Below are the code and all the weights of a small trained network. Each question names an input and a target symbol and asks about switching units off, where a switched-off unit gives its printed mean instead of its output.

import numpy as np


def w(rows, s, z=0):
    codes = np.array(rows[::2]) - 128.0
    scale = np.full(codes.shape[1], s)
    scale[-1] = z or s
    return codes * scale


def norm(h):
    return h / np.sqrt((h * h).mean(-1, keepdims=True) + 1e-5)


def f(y):
    return y / 2 * (1 + np.tanh(0.7978845608 * (y + 0.044715 * y**3)))


def softmax(a):
    e = np.exp(a - a.max(-1, keepdims=True))
    return e / e.sum(-1, keepdims=True)


def log_softmax(a):
    a = a - a.max(-1, keepdims=True)
    return a - np.log(np.exp(a).sum(-1, keepdims=True))


def net(x, mask):
    ids = ['ΓΘΛΞΦαβδημσω'.index(c) for c in x.split()]
    T = len(ids)
    res = E[ids] + P[:T]
    r = norm(res)
    for j in range(2):
        rows = slice(3 * j, 3 * j + 3)
        q, k, v = (r @ M[0][rows].T for M in (Q, K, V))
        z = softmax(np.where(np.tri(T) > 0, q @ k.T / 3**0.5, -1e9)) @ v
        o = O[0][rows]
        res = res + np.where(mask[j], z, o[:, -1]) @ o[:, :-1]
    y = f(norm(res) @ A[0][:, :-1].T + A[0][:, -1])
    res = res + np.where(mask[2:14], y, B[0][:, -1]) @ B[0][:, :-1]
    return log_softmax(norm(res)[-1] @ U[:, :-1].T + U[:, -1])


Q, K, V, O, A, B = {}, {}, {}, {}, {}, {}
E = w([
[188,175,168,199,124],'Γ',
[195,79,126,145,171],'Θ',
[152,193,66,230,239],'Λ',
[116,236,124,169,246],'Ξ',
[116,168,137,173,246],'Φ',
[145,239,104,7,115],'α',
[101,59,39,234,163],'β',
[102,118,167,201,167],'δ',
[112,140,114,171,16],'η',
[76,48,183,29,80],'μ',
[93,125,176,210,172],'σ',
[79,123,36,108,89],'ω',
],0.016)
P = w([
[19,239,255,89,229],'0',
[67,215,211,79,181],'1',
[98,218,187,110,168],'2',
[122,205,161,120,165],'3',
[136,204,132,131,140],'4',
[150,184,102,142,141],'5',
[158,173,63,179,117],'6',
[146,157,61,179,106],'7',
],0.0042)
Q[0] = w([
[163,89,164,6,68],'head 1',
[101,150,96,213,111],'head 1',
[184,186,188,203,133],'head 1',
[199,171,172,158,157],'head 2',
[185,198,76,240,142],'head 2',
[86,221,127,196,197],'head 2',
],0.022)
K[0] = w([
[140,178,220,69,129],'head 1',
[146,151,40,164,114],'head 1',
[255,135,128,161,82],'head 1',
[192,130,156,124,148],'head 2',
[186,148,68,165,126],'head 2',
[175,166,58,121,79],'head 2',
],0.02)
V[0] = w([
[112,213,159,110,36],'head 1',
[155,22,254,185,103],'head 1',
[37,124,125,191,129],'head 1',
[1,112,90,233,96],'head 2',
[187,160,141,253,141],'head 2',
[92,57,133,146,229],'head 2',
],0.0088)
O[0] = w([
[83,157,98,198,32,175],'head 1',
[2,112,196,170,153,93],'head 1',
[127,161,59,153,201,227],'head 1',
[100,46,63,239,119,253],'head 2',
[181,191,203,190,136,231],'head 2',
[208,55,83,109,105,80],'head 2',
],0.0085,0.0062)
A[0] = w([
[88,72,186,133,170,83],'neuron 1',
[102,86,7,97,172,138],'neuron 2',
[55,13,130,100,124,82],'neuron 3',
[15,129,157,84,148,116],'neuron 4',
[149,116,168,48,176,206],'neuron 5',
[27,122,88,165,107,116],'neuron 6',
[112,135,193,199,147,2],'neuron 7',
[73,79,120,173,221,146],'neuron 8',
[98,47,175,94,143,213],'neuron 9',
[144,86,122,173,95,116],'neuron 10',
[107,242,108,105,80,186],'neuron 11',
[99,130,122,155,21,86],'neuron 12',
],0.013,0.003)
B[0] = w([
[166,100,183,115,136,141],'neuron 1',
[140,249,170,88,117,188],'neuron 2',
[233,139,99,131,85,136],'neuron 3',
[175,160,134,66,67,148],'neuron 4',
[63,84,127,103,119,171],'neuron 5',
[165,107,98,142,102,254],'neuron 6',
[178,158,129,198,116,199],'neuron 7',
[99,53,97,95,89,231],'neuron 8',
[169,129,193,169,145,138],'neuron 9',
[94,132,89,106,106,178],'neuron 10',
[64,78,161,97,74,232],'neuron 11',
[96,111,80,218,207,226],'neuron 12',
],0.019,0.007)
U = w([
[142,206,248,207,114,106],'Γ',
[147,66,244,117,152,222],'Θ',
[255,168,111,168,214,97],'Λ',
[43,191,132,123,230,84],'Ξ',
[106,59,120,92,201,123],'Φ',
[61,116,152,52,64,183],'α',
[184,77,20,81,127,81],'β',
[182,41,170,157,120,94],'δ',
[31,117,93,217,96,139],'η',
[227,119,161,101,70,253],'μ',
[171,80,167,154,123,76],'σ',
[149,254,89,101,102,105],'ω',
],0.0092,0.0037)

Each question gives the input, a string of symbols that net reads in full, and the target symbol t.
The units are the heads (3 rows each of Q, K, V and O) and the neurons (one row each of A and B). Each row of codes is followed by its name. A weight is (code - 128) times the scale printed after its matrix; where a second scale follows, it is the last column's (O, A, B and U).
mask holds one flag per unit, heads first, then neurons. A switched-off unit (its flag False) gives its mean, the last column of its rows in O or B, instead of its output. The means were averaged over made-up inputs and are rounded, as every weight is.
A unit's drop is (log p(t) with every unit on - log p(t) with that unit switched off) / (log p(t) with every unit on - log p(t) with every unit switched off).
The circuit of an input: a set's keep is (log p(t) with only the set's units on - log p(t) with every unit switched off) / (log p(t) with every unit on - log p(t) with every unit switched off). Starting from the 12 units with the biggest drops (on a tie, the unit counted first), units are removed one at a time, each time the one whose removal leaves the highest keep (on an exact tie, the one counted first), for as long as the keep stays at least 0.8.
circuit, biggest first: the units of the circuit, biggest drop first
top k neurons: the k neurons with the biggest drops, biggest first
heads that matter: for each layer, one digit per head in row order, 1 if its drop is at least 0.15 and else 0, layers parted by /
drop when u is switched off: that unit's drop, to one decimal
input Ξ Ξ ω η η α Λ Φ, target Λ: circuit, biggest first : [head 1]
input η Φ Φ σ η α Γ δ, target Γ: heads that matter : 01
input Γ β Γ σ δ Ξ, target Ξ: circuit, biggest first : [head 1; neuron 6]
input Λ Φ η η η σ ω Ξ, target ω: circuit, biggest first : [head 1; neuron 2; head 2]
input Λ μ Φ η Φ Λ δ, target Λ: circuit, biggest first : [head 1; neuron 11]
input η α δ, target α: circuit, biggest first : [head 2; neuron 11]
input η δ Λ α Ξ Λ δ β, target β: top 2 neurons : [neuron 8; neuron 12]
input Λ α η β δ σ Φ, target Φ: circuit, biggest first : [head 1; neuron 8]
input Ξ α μ, target μ: heads that matter : 00
input β Φ Ξ η Λ, target Λ: heads that matter : 11
input α η δ Θ δ, target Θ: circuit, biggest first : [head 1; head 2]
input σ η ω Ξ, target ω: circuit, biggest first : [neuron 2; head 1; head 2]
input Ξ δ Ξ, target Ξ: top 3 neurons : [neuron 6; neuron 7; neuron 2]
input Λ Λ Γ σ, target Γ: circuit, biggest first : [head 2]
input Γ α η η δ η η μ, target μ: heads that matter : 01
input ω σ δ Φ, target ω: circuit, biggest first : [neuron 2; head 2]
input Φ η α η Ξ Γ Ξ, target Γ: drop when head 2 is switched off : 1.2
input Φ Ξ α σ, target α: drop when neuron 4 is switched off : 0.2
input Ξ δ Φ, target Φ: drop when head 1 is switched off : 0.5
